Here is a tiny trained network, its code and every weight. The questions are about switching its units off for an input and a class, where a switched-off unit gives its printed mean instead of its output.

import numpy as np


def w(rows, s, z=0):
    codes = np.array(rows[::2]) - 128.0
    scale = np.full(codes.shape[1], s)
    scale[-1] = z or s
    return codes * scale


def norm(h):
    return h / np.sqrt((h * h).mean(-1, keepdims=True) + 1e-5)


def f(y):
    return y / 2 * (1 + np.tanh(0.7978845608 * (y + 0.044715 * y**3)))


def log_softmax(a):
    a = a - a.max(-1, keepdims=True)
    return a - np.log(np.exp(a).sum(-1, keepdims=True))


def net(x, mask):
    res = np.array(x, float).reshape(1, 2) / 4 @ E
    u = 0
    for l in range(2):
        y = f(norm(res) @ A[l][:, :-1].T + A[l][:, -1])
        res = res + np.where(mask[u : u + 10], y, B[l][:, -1]) @ B[l][:, :-1]
        u += 10
    return log_softmax(norm(res)[-1] @ U[:, :-1].T + U[:, -1])


A, B = {}, {}
E = w([
[123,113,167,137,55,112,61,128],'x0',
[171,252,81,100,206,15,108,133],'x1',
],0.0016)
A[0] = w([
[120,167,147,123,111,62,111,91,97],'0.n0',
[139,144,120,132,114,121,122,123,89],'0.n1',
[156,231,69,91,215,81,145,156,253],'0.n2',
[121,117,96,123,254,148,175,103,203],'0.n3',
[138,123,133,109,117,139,123,122,65],'0.n4',
[134,97,131,111,101,146,117,158,25],'0.n5',
[129,172,145,139,116,76,106,96,122],'0.n6',
[128,132,126,119,126,131,126,126,121],'0.n7',
[131,135,153,158,152,116,136,121,178],'0.n8',
[134,79,137,144,101,161,115,167,20],'0.n9',
],0.0039,0.00053)
B[0] = w([
[170,118,130,125,160,145,125,218,146],'0.n0',
[133,117,146,115,152,173,136,141,127],'0.n1',
[66,252,156,167,179,91,245,25,255],'0.n2',
[179,161,88,119,134,90,66,202,181],'0.n3',
[116,111,141,140,119,122,157,145,126],'0.n4',
[113,95,169,150,123,131,169,115,134],'0.n5',
[146,112,115,132,170,149,128,212,146],'0.n6',
[135,133,136,121,127,153,129,131,128],'0.n7',
[121,148,98,123,126,144,117,133,131],'0.n8',
[72,122,163,161,77,104,197,74,150],'0.n9',
],0.0023,0.0047)
A[1] = w([
[139,254,94,114,223,96,149,121,111],'1.n0',
[116,104,69,119,183,172,179,138,181],'1.n1',
[138,115,51,119,155,167,149,162,161],'1.n2',
[130,126,165,137,109,126,52,156,162],'1.n3',
[99,111,138,124,101,127,153,2,56],'1.n4',
[189,143,83,94,155,137,103,169,9],'1.n5',
[131,222,110,109,197,108,131,130,106],'1.n6',
[124,113,133,119,125,147,115,109,110],'1.n7',
[142,181,119,119,191,106,120,134,106],'1.n8',
[120,127,134,133,130,121,120,132,131],'1.n9',
],0.0048,0.0015)
B[1] = w([
[217,131,214,253,168,38,249,184,254],'1.n0',
[143,183,140,140,116,61,91,131,145],'1.n1',
[108,193,119,150,101,69,96,83,132],'1.n2',
[143,149,123,118,217,116,118,179,133],'1.n3',
[61,126,165,158,135,192,182,117,153],'1.n4',
[84,97,128,135,69,172,148,68,124],'1.n5',
[146,115,169,185,102,110,214,132,205],'1.n6',
[124,163,142,129,147,128,150,127,128],'1.n7',
[121,83,178,175,71,145,187,111,170],'1.n8',
[141,126,128,122,146,133,133,133,128],'1.n9',
],0.0032,0.0073)
U = w([
[196,163,197,241,160,50,255,130,184],'0',
[161,125,86,85,141,138,125,65,20],'1',
[160,126,78,96,137,141,127,85,44],'2',
[22,41,186,153,82,255,160,73,202],'3',
[98,214,30,127,69,81,31,38,144],'4',
[163,96,134,83,197,140,11,211,151],'5',
[166,128,81,69,144,142,130,59,2],'6',
],0.0086,0.0058)

Each question gives the input, the list of numbers given to net, and the class t.
The units are the neurons (one row each of A and B). Each row of codes is followed by its name. A weight is (code - 128) times the scale printed after its matrix; where a second scale follows, it is the last column's (A, B and U).
mask holds one flag per neuron, layer by layer. A switched-off neuron (its flag False) gives its mean, the last column of its row in B, instead of its output. The means were averaged over made-up inputs and are rounded, as every weight is.
A unit's drop is (log p(t) with every unit on - log p(t) with that unit switched off) / (log p(t) with every unit on - log p(t) with every unit switched off).
most important unit: the unit with the biggest drop
top k neurons: the k neurons with the biggest drops, biggest first
top k neurons in layer l: the k neurons of layer l with the biggest drops, biggest first
drop of u: that unit's drop, to one decimal
input [1,0], class 5: top 3 neurons => 0.n2, 1.n0, 1.n6
input [-5,-4], class 4: top 2 neurons => 1.n0, 0.n2
input [4,1], class 5: top 2 neurons => 0.n2, 1.n0
input [3,0], class 5: top 3 neurons => 0.n2, 1.n0, 1.n6
input [-7,-5], class 4: top 3 neurons in layer 1 => 1.n0, 1.n6, 1.n1
input [6,0], class 5: top neuron in layer 1 => 1.n0
input [-3,-2], class 4: top 2 neurons => 0.n2, 1.n0
input [3,-1], class 3: top 2 neurons => 1.n0, 0.n3
input [7,-1], class 5: top 2 neurons => 0.n2, 1.n0
input [8,3], class 5: top 3 neurons => 0.n2, 1.n0, 1.n6
input [4,0], class 5: drop of 0.n2 => 0.9
input [1,-5], class 3: drop of 1.n0 => 0.4
input [-5,-6], class 3: drop of 1.n0 => 1.0
input [2,-6], class 3: most important unit => 1.n0
input [-2,-8], class 3: drop of 1.n0 => 0.4
